Below are the code and all the weights of a small trained network. Each question names an input and a target symbol and asks about switching units off, where a switched-off unit gives its printed mean instead of its output.

import numpy as np


def w(rows, s, z=0):
    codes = np.array(rows[::2]) - 128.0
    scale = np.full(codes.shape[1], s)
    scale[-1] = z or s
    return codes * scale


def norm(h):
    return h / np.sqrt((h * h).mean(-1, keepdims=True) + 1e-5)


def f(y):
    return np.maximum(y, 0)


def softmax(a):
    e = np.exp(a - a.max(-1, keepdims=True))
    return e / e.sum(-1, keepdims=True)


def log_softmax(a):
    a = a - a.max(-1, keepdims=True)
    return a - np.log(np.exp(a).sum(-1, keepdims=True))


def net(x, mask):
    ids = ['ΘΦΨΩαβγεζλμξ'.index(c) for c in x.split()]
    T = len(ids)
    res = E[ids] + P[:T]
    r = norm(res)
    for j in range(3):
        rows = slice(3 * j, 3 * j + 3)
        q, k, v = (r @ M[0][rows].T for M in (Q, K, V))
        z = softmax(np.where(np.tri(T) > 0, q @ k.T / 3**0.5, -1e9)) @ v
        o = O[0][rows]
        res = res + np.where(mask[j], z, o[:, -1]) @ o[:, :-1]
    y = f(norm(res) @ A[0][:, :-1].T + A[0][:, -1])
    res = res + np.where(mask[3:15], y, B[0][:, -1]) @ B[0][:, :-1]
    return log_softmax(norm(res)[-1] @ U[:, :-1].T + U[:, -1])


Q, K, V, O, A, B = {}, {}, {}, {}, {}, {}
E = w([
[157,203,131,91],'Θ',
[157,75,63,117],'Φ',
[6,174,140,77],'Ψ',
[185,79,65,160],'Ω',
[190,86,89,73],'α',
[183,86,158,162],'β',
[146,135,121,130],'γ',
[162,80,55,104],'ε',
[158,159,167,47],'ζ',
[88,138,98,144],'λ',
[101,173,183,136],'μ',
[81,134,109,106],'ξ',
],0.02)
P = w([
[157,134,163,139],'0',
[94,226,4,84],'1',
[172,141,172,131],'2',
[148,116,165,132],'3',
[104,184,5,74],'4',
[168,130,172,128],'5',
[141,90,154,127],'6',
[103,148,9,50],'7',
[161,126,171,130],'8',
],0.015)
Q[0] = w([
[143,127,180,155],'head 1',
[129,169,81,70],'head 1',
[81,111,152,119],'head 1',
[91,171,105,169],'head 2',
[138,152,46,175],'head 2',
[109,175,2,64],'head 2',
[142,80,174,154],'head 3',
[175,94,218,135],'head 3',
[154,137,139,120],'head 3',
],0.012)
K[0] = w([
[147,196,152,133],'head 1',
[173,67,186,46],'head 1',
[71,145,122,133],'head 1',
[44,169,116,177],'head 2',
[106,112,88,177],'head 2',
[1,24,96,104],'head 2',
[62,51,123,93],'head 3',
[92,41,165,112],'head 3',
[93,118,107,144],'head 3',
],0.0096)
V[0] = w([
[99,28,172,146],'head 1',
[107,17,217,217],'head 1',
[106,96,193,165],'head 1',
[77,69,104,255],'head 2',
[143,241,25,130],'head 2',
[143,138,66,101],'head 2',
[138,148,110,152],'head 3',
[183,216,158,13],'head 3',
[160,82,229,112],'head 3',
],0.0088)
O[0] = w([
[106,66,183,60,66],'head 1',
[168,75,150,40,13],'head 1',
[149,97,136,105,70],'head 1',
[80,141,50,243,57],'head 2',
[107,2,117,89,210],'head 2',
[160,71,102,96,163],'head 2',
[105,144,143,127,142],'head 3',
[96,90,111,125,252],'head 3',
[142,135,97,164,61],'head 3',
],0.0094,0.0048)
A[0] = w([
[107,1,94,168,175],'neuron 1',
[215,194,47,94,120],'neuron 2',
[236,81,168,162,127],'neuron 3',
[193,175,42,91,71],'neuron 4',
[79,62,110,26,130],'neuron 5',
[178,217,141,81,63],'neuron 6',
[130,173,241,38,144],'neuron 7',
[149,195,106,124,149],'neuron 8',
[51,87,103,55,143],'neuron 9',
[178,70,181,236,2],'neuron 10',
[127,107,166,244,132],'neuron 11',
[208,126,220,101,48],'neuron 12',
],0.0097,0.0055)
B[0] = w([
[48,104,63,76,232],'neuron 1',
[55,180,97,85,207],'neuron 2',
[162,131,79,218,190],'neuron 3',
[88,157,166,64,181],'neuron 4',
[156,80,124,36,252],'neuron 5',
[117,38,55,59,174],'neuron 6',
[146,88,175,176,255],'neuron 7',
[91,111,80,135,168],'neuron 8',
[118,91,47,83,244],'neuron 9',
[202,112,245,130,139],'neuron 10',
[149,49,177,101,168],'neuron 11',
[60,254,77,175,179],'neuron 12',
],0.0094,0.0066)
U = w([
[53,246,128,76,67],'Θ',
[149,112,81,152,106],'Φ',
[37,127,190,87,68],'Ψ',
[193,74,79,183,105],'Ω',
[240,163,85,95,130],'α',
[199,131,134,177,254],'β',
[98,204,68,210,133],'γ',
[153,111,90,123,102],'ε',
[159,182,181,77,166],'ζ',
[38,66,123,203,103],'λ',
[79,168,199,158,248],'μ',
[161,26,193,104,146],'ξ',
],0.012,0.0058)

Each question gives the input, a string of symbols that net reads in full, and the target symbol t.
The units are the heads (3 rows each of Q, K, V and O) and the neurons (one row each of A and B). Each row of codes is followed by its name. A weight is (code - 128) times the scale printed after its matrix; where a second scale follows, it is the last column's (O, A, B and U).
mask holds one flag per unit, heads first, then neurons. A switched-off unit (its flag False) gives its mean, the last column of its rows in O or B, instead of its output. The means were averaged over made-up inputs and are rounded, as every weight is.
A unit's drop is (log p(t) with every unit on - log p(t) with that unit switched off) / (log p(t) with every unit on - log p(t) with every unit switched off).
The circuit of an input: a set's keep is (log p(t) with only the set's units on - log p(t) with every unit switched off) / (log p(t) with every unit on - log p(t) with every unit switched off). Starting from the 12 units with the biggest drops (on a tie, the unit counted first), units are removed one at a time, each time the one whose removal leaves the highest keep (on an exact tie, the one counted first), for as long as the keep stays at least 0.8.
units of the circuit, in order: the units of the circuit, biggest drop first
k most important neurons: the k neurons with the biggest drops, biggest first
heads that matter: for each layer, one digit per head in row order, 1 if its drop is at least 0.15 and else 0, layers parted by /
drop of u: that unit's drop, to one decimal
input λ β λ Ω α Ψ β μ, target ξ: heads that matter -> 100
input α ε λ γ ε μ, target μ: heads that matter -> 010
input γ Ψ ξ λ Φ, target γ: heads that matter -> 010
input Ω ξ ζ μ λ λ λ μ, target γ: heads that matter -> 010
input λ Φ λ γ α Ψ ζ, target ζ: 3 most important neurons -> [neuron 12; neuron 7; neuron 1]
input ζ μ Θ ξ, target ξ: units of the circuit, in order -> [head 2; neuron 7]
input μ Ω γ ξ Θ Θ ξ α, target Θ: units of the circuit, in order -> [head 2; neuron 2]
input ξ ε ξ λ α ξ ξ β, target Θ: units of the circuit, in order -> [head 2; neuron 4; neuron 2]
input γ λ γ α α Ψ λ λ, target γ: units of the circuit, in order -> [head 2]
input ξ λ ξ Φ Φ Φ ξ Θ γ, target γ: heads that matter -> 010
input λ ξ μ ε ξ β α, target α: units of the circuit, in order -> [head 2; head 3; neuron 12; neuron 9]
input Θ ξ μ, target μ: heads that matter -> 110
input μ ξ ξ γ ξ α, target α: 4 most important neurons -> [neuron 3; neuron 12; neuron 1; neuron 9]
input λ Ω μ λ ζ, target γ: heads that matter -> 110
input Ψ Ω ξ, target ξ: 3 most important neurons -> [neuron 7; neuron 1; neuron 2]
input α λ α Θ ζ ξ Θ γ β, target β: most important neuron -> [neuron 3]
input ζ μ γ β ξ μ Θ β γ, target γ: drop of neuron 12 -> 0.6
input α Θ ξ λ Θ, target γ: drop of head 2 -> 1.4
input Φ ε α ε ε α λ ξ, target γ: drop of neuron 10 -> 0.0
